Below is a small trained network, with its code and all its weights. Each question gives an input and a class and asks what happens when units are switched off, that is, made to give their printed mean instead of their output.

import numpy as np


def w(rows, s, z=0):
    codes = np.array(rows[::2]) - 128.0
    scale = np.full(codes.shape[1], s)
    scale[-1] = z or s
    return codes * scale


def norm(h):
    return h / np.sqrt((h * h).mean(-1, keepdims=True) + 1e-5)


def f(y):
    return y / 2 * (1 + np.tanh(0.7978845608 * (y + 0.044715 * y**3)))


def log_softmax(a):
    a = a - a.max(-1, keepdims=True)
    return a - np.log(np.exp(a).sum(-1, keepdims=True))


def net(x, mask):
    res = np.array(x, float).reshape(1, 7) / 4 @ E
    u = 0
    for l in range(3):
        y = f(norm(res) @ A[l][:, :-1].T + A[l][:, -1])
        res = res + np.where(mask[u : u + 4], y, B[l][:, -1]) @ B[l][:, :-1]
        u += 4
    return log_softmax(norm(res)[-1] @ U[:, :-1].T + U[:, -1])


A, B = {}, {}
E = w([
[54,127,102,66,10,42],'x0',
[115,226,202,88,61,245],'x1',
[129,123,134,126,123,134],'x2',
[64,105,174,96,160,162],'x3',
[111,134,130,125,140,126],'x4',
[194,71,97,2,137,117],'x5',
[165,137,102,145,111,106],'x6',
],0.0075)
A[0] = w([
[137,38,171,185,98,155,2],'0.n0',
[82,87,168,100,27,58,33],'0.n1',
[23,82,178,238,43,168,146],'0.n2',
[183,85,194,1,150,176,80],'0.n3',
],0.0088,0.0024)
B[0] = w([
[83,194,153,87,108,155,119],'0.n0',
[112,148,34,92,217,204,198],'0.n1',
[134,147,133,145,207,2,253],'0.n2',
[89,152,145,161,193,63,239],'0.n3',
],0.012,0.0057)
A[1] = w([
[99,105,75,163,176,129,251],'1.n0',
[123,208,166,100,110,150,94],'1.n1',
[168,110,144,6,152,113,54],'1.n2',
[188,175,70,140,111,137,104],'1.n3',
],0.015,0.0012)
B[1] = w([
[152,107,204,107,62,127,254],'1.n0',
[117,2,158,138,66,73,181],'1.n1',
[116,152,154,208,164,80,194],'1.n2',
[132,173,180,85,134,143,165],'1.n3',
],0.016,0.0079)
A[2] = w([
[30,180,7,31,71,69,137],'2.n0',
[151,64,167,92,100,98,104],'2.n1',
[184,97,151,156,176,202,7],'2.n2',
[103,169,251,48,174,89,74],'2.n3',
],0.013,0.0012)
B[2] = w([
[142,88,146,175,232,234,153],'2.n0',
[86,122,96,83,71,171,177],'2.n1',
[70,85,50,104,250,199,142],'2.n2',
[163,188,78,105,77,151,252],'2.n3',
],0.013,0.017)
U = w([
[141,74,91,168,216,203,197],'0',
[140,163,202,201,191,23,94],'1',
[150,142,125,116,107,126,251],'2',
[149,160,130,103,104,135,179],'3',
[144,5,100,146,59,118,64],'4',
[145,178,115,117,104,142,4],'5',
[140,136,61,141,95,129,94],'6',
],0.011,0.0029)

Each question gives the input, the list of numbers given to net, and the class t.
The units are the neurons (one row each of A and B). Each row of codes is followed by its name. A weight is (code - 128) times the scale printed after its matrix; where a second scale follows, it is the last column's (A, B and U).
mask holds one flag per neuron, layer by layer. A switched-off neuron (its flag False) gives its mean, the last column of its row in B, instead of its output. The means were averaged over made-up inputs and are rounded, as every weight is.
A unit's drop is (log p(t) with every unit on - log p(t) with that unit switched off) / (log p(t) with every unit on - log p(t) with every unit switched off).
The circuit of an input: a set's keep is (log p(t) with only the set's units on - log p(t) with every unit switched off) / (log p(t) with every unit on - log p(t) with every unit switched off). Starting from all 12 units, units are removed one at a time, each time the one whose removal leaves the highest keep (on an exact tie, the one counted first), for as long as the keep stays at least 0.8.
units of the circuit, in order: the units of the circuit, biggest drop first
unit that matters most: the unit with the biggest drop
k most important neurons: the k neurons with the biggest drops, biggest first
top k neurons in layer l: the k neurons of layer l with the biggest drops, biggest first
input [5,-7,7,-1,3,7,0], class 1: 3 most important neurons -> (1.n2; 2.n3; 1.n1)
input [8,-8,5,4,-2,5,4], class 0: 2 most important neurons -> (2.n0; 1.n1)
input [-4,-3,2,-5,0,-1,-5], class 3: units of the circuit, in order -> (1.n0; 1.n1)
input [6,-2,-7,-2,-3,8,-7], class 1: 2 most important neurons -> (1.n2; 2.n1)
input [8,7,0,-4,-8,-6,-7], class 0: 3 most important neurons -> (2.n0; 1.n0; 0.n2)
input [5,8,6,0,-5,-5,-2], class 4: 2 most important neurons -> (1.n1; 0.n3)
input [-5,-4,8,3,2,0,-6], class 6: unit that matters most -> 1.n0
input [8,0,-7,-7,-8,7,2], class 0: units of the circuit, in order -> (2.n0; 1.n0)
input [-4,-6,4,-7,5,-5,-2], class 3: units of the circuit, in order -> (1.n0; 1.n1; 0.n2)
input [-1,-8,-4,-1,5,-1,3], class 4: 2 most important neurons -> (2.n3; 0.n1)
input [-4,-5,5,2,5,-5,6], class 5: units of the circuit, in order -> (1.n1; 1.n2)
input [6,8,8,2,7,5,-8], class 4: 2 most important neurons -> (1.n1; 0.n2)
input [-1,-8,1,3,-7,-3,-8], class 4: 2 most important neurons -> (1.n3; 0.n3)
input [8,-4,-8,6,-2,-3,-1], class 0: unit that matters most -> 2.n0
input [7,8,-3,5,-2,8,-5], class 1: 2 most important neurons -> (1.n2; 0.n3)
input [2,-7,0,7,0,1,-8], class 5: units of the circuit, in order -> (1.n1; 2.n3)
input [8,-1,-1,5,7,8,0], class 0: 4 most important neurons -> (0.n1; 2.n0; 0.n2; 1.n3)
input [8,4,6,4,4,-7,-5], class 0: 2 most important neurons -> (2.n0; 1.n2)
input [-8,8,0,-4,5,-5,5], class 0: 2 most important neurons -> (1.n0; 2.n2)
input [1,1,1,4,1,-5,1], class 1: unit that matters most -> 0.n2
input [2,-2,2,-6,1,8,5], class 1: top 2 neurons in layer 1 -> (1.n2; 1.n0)
input [4,-4,-7,-8,-1,8,3], class 1: units of the circuit, in order -> (1.n2; 2.n3)
input [5,1,-3,1,3,7,4], class 1: top 2 neurons in layer 1 -> (1.n2; 1.n3)
input [-4,7,-1,2,2,7,4], class 1: top 3 neurons in layer 1 -> (1.n2; 1.n0; 1.n3)
